Each row is followed by its group and then its class within the group.
[-0.28  4.81  0.57  0.89 -1.70  0.16  0.24 -3.63  0.16 -1.01 -1.64 -0.39
 -1.75 -0.09  3.62  1.36  0.50  0.08  1.28  0.25 -1.85  1.53  1.47  0.26
  1.20 -1.80  0.28] => G > q152
[-0.25 -0.15  0.64  0.72 -0.09  0.63  1.02  1.24  0.19  1.20  2.02 -0.90
  0.00  0.14 -1.63 -0.14  0.58  0.44  0.66 -0.63 -0.24 -1.81 -0.17  1.24
  0.14  0.33  2.13] => S > q22
[-3.91 -3.94 -0.03 -1.32  0.67 -0.82  0.67  2.59  0.08  0.99  0.06  0.31
  1.94 -0.35 -1.17  0.93  0.39  0.72 -0.91 -1.15 -0.81 -2.64 -0.51 -1.74
 -0.23 -2.00 -2.81] => S > q22
[-0.18  1.82 -0.67 -1.35 -2.42 -0.64 -1.61 -0.10  0.27 -0.05 -1.87  0.73
 -1.66 -0.34  4.73  0.45  0.22  0.71 -0.39 -0.31 -0.06  0.89  2.23 -1.41
  2.06 -1.41 -6.40] => G > q376
[-0.41 -3.76 -1.96  1.35  0.02 -0.78 -3.13  1.48  1.37 -0.59  0.18  1.96
 -0.70  0.82  2.89  0.39  0.56  0.97  1.92 -1.02  1.54 -0.01 -0.30 -2.34
  3.01 -1.84 -6.57] => G > Q126
[-1.48 -1.65 -0.16 -1.46 -0.71 -0.77  1.97  0.59  0.34 -0.76 -0.49  0.53
 -0.21  0.92  1.11  0.83 -0.58 -0.21 -2.43 -0.21  2.09  1.83  1.08  0.29
  0.53 -1.34 -6.57] => G > q376
[-0.83  1.65 -1.01  0.08 -0.85 -0.54  0.51  0.52  0.50 -0.02 -1.29 -0.08
 -1.07 -0.28  1.90  0.41  0.69  0.94  1.02 -0.33  1.08  0.71  1.07  0.37
 -1.51 -1.16 -2.68] => G > Q126
[ 0.10  3.74  0.40  2.67 -1.95 -0.44 -2.72 -0.69  0.65 -1.78 -2.16 -1.10
 -0.43 -0.24  1.56  0.04  0.31  1.69  0.65 -0.60 -0.34 -1.58 -0.21  0.38
  5.25 -1.63 -0.81] => G > Q126
[-0.03  1.46 -1.59  1.44  0.97 -0.73 -2.96  0.84  0.35 -1.06 -0.50 -0.12
 -1.63 -0.56  0.30  0.54  0.32 -0.58  1.27 -1.21 -1.84 -1.78  0.10 -2.08
  2.70 -2.28 -1.39] => S > q22
[-0.22  1.88  0.85 -0.43 -0.77 -0.23 -0.57  1.34  1.06 -1.78 -0.68 -1.07
  0.59 -0.20  1.49 -0.25 -0.16  0.07  0.28  0.15  1.34 -0.05  1.04 -0.25
  0.89  1.42 -5.67] => G > q152
[-0.35 -2.90 -0.11 -0.45  0.00 -0.71 -0.75 -0.18 -1.30  0.91 -0.45 -1.16
  0.28  0.88  0.21 -0.16  0.18 -0.20  0.01 -0.20  2.86  0.72  0.68  0.36
  0.50 -0.05 -6.57] => G > q152
[-0.56 -0.21 -1.38 -0.74  0.23 -0.28  1.24  0.79  0.15  1.72 -0.60  0.49
 -0.20  0.63 -0.01 -0.21  0.67  0.41 -0.15 -0.63 -0.68 -1.04  0.25 -1.50
 -0.36 -0.53  0.61] => S > q22
[-0.22 -2.77 -0.55  0.15  0.07 -0.62 -1.92  1.72 -0.11  0.26 -0.23  0.07
  0.07  0.09  2.38  0.79  0.18  0.08  0.10  0.19  0.31 -2.14  1.48 -0.87
  3.14  1.02 -5.49] => S > q470
[-0.57  5.14 -1.14  0.50 -1.73 -0.07 -1.70 -0.91  0.20 -0.68 -2.12 -1.14
 -2.19  0.74  4.50 -0.97  0.23  0.75  1.85  0.45 -0.37  0.24  0.30 -1.26
  3.13 -1.65  1.51] => G > Q126
[ 0.16 -1.53 -0.34 -0.47  0.04  0.10  0.54  2.58  0.10  0.06 -0.70  0.12
 -0.58 -0.42  0.78  1.54  0.57  0.10 -0.19  0.94  2.91 -2.53  0.19 -0.42
 -0.44 -2.96 -5.28] => G > q152
